[[ 6.19 -7.90 -7.95 -7.88  6.19  6.33  5.97 -7.79  6.19  6.23 -7.64]
 [ 4.57 -7.82 -7.98 -7.65  4.44  4.24  4.55 -8.05  4.50  4.45 -7.71]
 [ 3.68 -7.95 -7.78 -7.80  4.10  3.96  3.96 -7.87  4.03  4.00 -7.82]
 [-4.58  7.88  7.82  7.53 -4.04 -4.37 -4.56  7.87 -4.32 -4.22  7.85]
 [-5.97  7.93  7.92  7.61 -6.06 -5.94 -6.12  7.91 -6.11 -6.04  7.75]
 [ 4.47 -7.92 -8.04 -7.60  4.51  4.41  4.53 -7.74  4.50  4.37 -7.97]
 [ 5.03 -8.03 -7.90 -7.56  5.15  5.00  4.91 -7.87  5.17  5.21 -7.87]]
:
[[ 6.19 -7.95  6.19  5.97  6.19 -7.64]
 [ 4.57 -7.98  4.44  4.55  4.50 -7.71]
 [ 3.68 -7.78  4.10  3.96  4.03 -7.82]
 [-4.58  7.82 -4.04 -4.56 -4.32  7.85]
 [-5.97  7.92 -6.06 -6.12 -6.11  7.75]
 [ 4.47 -8.04  4.51  4.53  4.50 -7.97]
 [ 5.03 -7.90  5.15  4.91  5.17 -7.87]]

[[ 1.34 -2.66  0.48 -3.01 -0.08 -1.77  1.27  4.18]
 [ 8.59 -6.73  3.29 -6.48 -2.23 -3.07  5.46 -5.30]
 [ 1.26  1.08  0.18  1.27 -0.49  0.29  0.63 -1.62]
 [ 3.45 -2.35  1.49 -2.76  0.08 -1.21  2.42 -3.81]
 [ 1.20  1.43  0.23  1.73 -2.44  1.20  0.84  1.83]
 [-0.14 -0.14  0.35 -0.42 -1.05 -0.12 -0.56  5.90]]
:
[[ 1.34  0.48 -0.08  1.27]
 [ 8.59  3.29 -2.23  5.46]
 [ 1.26  0.18 -0.49  0.63]
 [ 3.45  1.49  0.08  2.42]
 [ 1.20  0.23 -2.44  0.84]
 [-0.14  0.35 -1.05 -0.56]]

[[-0.67 -1.56 -0.50  5.89  3.28 -0.99 -1.36  1.71]
 [-0.12  1.53 -2.56 -0.13  1.77  1.59  0.94 -0.33]
 [-2.51  0.32 -1.46  1.88 -3.56  0.81  1.50 -2.44]
 [ 0.42 -1.95  2.28 -4.58  3.64  0.57 -0.34 -1.64]
 [ 0.87 -2.87 -2.69 -0.36 -1.23  1.02 -0.39 -1.70]
 [-0.25 -0.04  2.86  4.18 -0.60 -0.62  0.21  1.03]
 [ 0.14 -4.18 -0.16  0.78  3.55 -1.39 -1.22  0.95]
 [-0.06 -6.69  0.26  1.07  0.13  1.19  1.94  0.30]]
:
[[-0.67 -0.50  3.28 -1.36]
 [-0.12 -2.56  1.77  0.94]
 [-2.51 -1.46 -3.56  1.50]
 [ 0.42  2.28  3.64 -0.34]
 [ 0.87 -2.69 -1.23 -0.39]
 [-0.25  2.86 -0.60  0.21]
 [ 0.14 -0.16  3.55 -1.22]
 [-0.06  0.26  0.13  1.94]]

[[-5.51  1.05  0.52  0.49]
 [ 4.65 -1.32  2.14  4.26]
 [-4.00  0.38  3.05  5.24]
 [ 4.00 -0.36 -3.06 -5.24]
 [ 4.81 -1.31  1.87  3.81]
 [ 0.75 -0.81  4.18  7.64]
 [-0.23 -0.57  4.24  7.67]
 [-0.63  0.78 -4.16 -7.64]
 [-2.69  1.12 -3.59 -6.75]
 [ 3.09 -0.10 -3.62 -6.33]
 [-5.29  1.27 -1.01 -2.31]]
:
[[-5.51  0.52]
 [ 4.65  2.14]
 [-4.00  3.05]
 [ 4.00 -3.06]
 [ 4.81  1.87]
 [ 0.75  4.18]
 [-0.23  4.24]
 [-0.63 -4.16]
 [-2.69 -3.59]
 [ 3.09 -3.62]
 [-5.29 -1.01]]

[[-0.99  0.50  0.51 -0.99 -0.99 -0.96  0.50  0.51  0.50 -0.98]
 [ 4.98 -3.06 -3.04  4.98  4.96  4.83 -3.07 -3.04 -3.08  4.95]
 [ 4.46 -2.52 -2.53  4.47  4.46  4.34 -2.52 -2.52 -2.53  4.44]
 [ 8.11 -4.94 -4.92  8.12  8.09  7.87 -4.95 -4.92 -4.96  8.06]
 [-2.20  1.44  1.42 -2.20 -2.19 -2.12  1.45  1.42  1.46 -2.18]
 [ 4.32 -2.59 -2.56  4.31  4.28  4.18 -2.62 -2.58 -2.62  4.27]]
:
[[-0.99  0.51 -0.99  0.50  0.50]
 [ 4.98 -3.04  4.96 -3.07 -3.08]
 [ 4.46 -2.53  4.46 -2.52 -2.53]
 [ 8.11 -4.92  8.09 -4.95 -4.96]
 [-2.20  1.42 -2.19  1.45  1.46]
 [ 4.32 -2.56  4.28 -2.62 -2.62]]

[[ 7.10  3.43 -7.50  4.43]
 [ 6.23  2.56 -7.71  4.61]]
:
[[ 7.10 -7.50]
 [ 6.23 -7.71]]

[[ 0.27  0.17 -0.61  1.22 -4.16 -0.87 -1.67  0.56 -0.36  2.19 -0.59  1.39
   6.35  0.41]
 [ 0.69  1.63  2.92  2.15 -4.16 -2.50 -1.95  0.18  0.67 -1.00  0.13  1.61
   1.99 -0.18]]
:
[[ 0.27 -0.61 -4.16 -1.67 -0.36 -0.59  6.35]
 [ 0.69  2.92 -4.16 -1.95  0.67  0.13  1.99]]

[[ 0.04  2.42  3.27 -0.12 -0.09  0.12 -2.92]
 [ 0.56 -1.32 -0.67 -0.72  0.10 -0.16  1.35]
 [ 0.28 -0.75  4.19 -0.21  0.91 -1.81  1.66]
 [-3.29 -2.13  3.94 -0.81  3.37 -1.49  3.57]
 [-1.57 -2.61 -1.01  0.34 -0.10 -2.34 -0.17]
 [-4.74 -1.07  3.44 -1.44  2.57  1.13  5.63]
 [-1.44 -1.07 -3.70  0.63  0.37  1.93  1.29]
 [-4.04  1.43  4.34 -2.30  4.82  2.64  4.79]
 [ 2.17  0.67 -1.86  1.46 -4.41 -2.24 -3.66]
 [-1.72 -2.34  2.04 -1.66 -0.45 -0.78  3.14]
 [ 0.87  4.21 -2.65  0.29 -2.74  3.05 -6.69]]
:
[[ 0.04  3.27 -0.09 -2.92]
 [ 0.56 -0.67  0.10  1.35]
 [ 0.28  4.19  0.91  1.66]
 [-3.29  3.94  3.37  3.57]
 [-1.57 -1.01 -0.10 -0.17]
 [-4.74  3.44  2.57  5.63]
 [-1.44 -3.70  0.37  1.29]
 [-4.04  4.34  4.82  4.79]
 [ 2.17 -1.86 -4.41 -3.66]
 [-1.72  2.04 -0.45  3.14]
 [ 0.87 -2.65 -2.74 -6.69]]

[[ 1.51  6.88  2.17]
 [ 6.36  2.53 -1.60]]
:
[[ 1.51  2.17]
 [ 6.36 -1.60]]
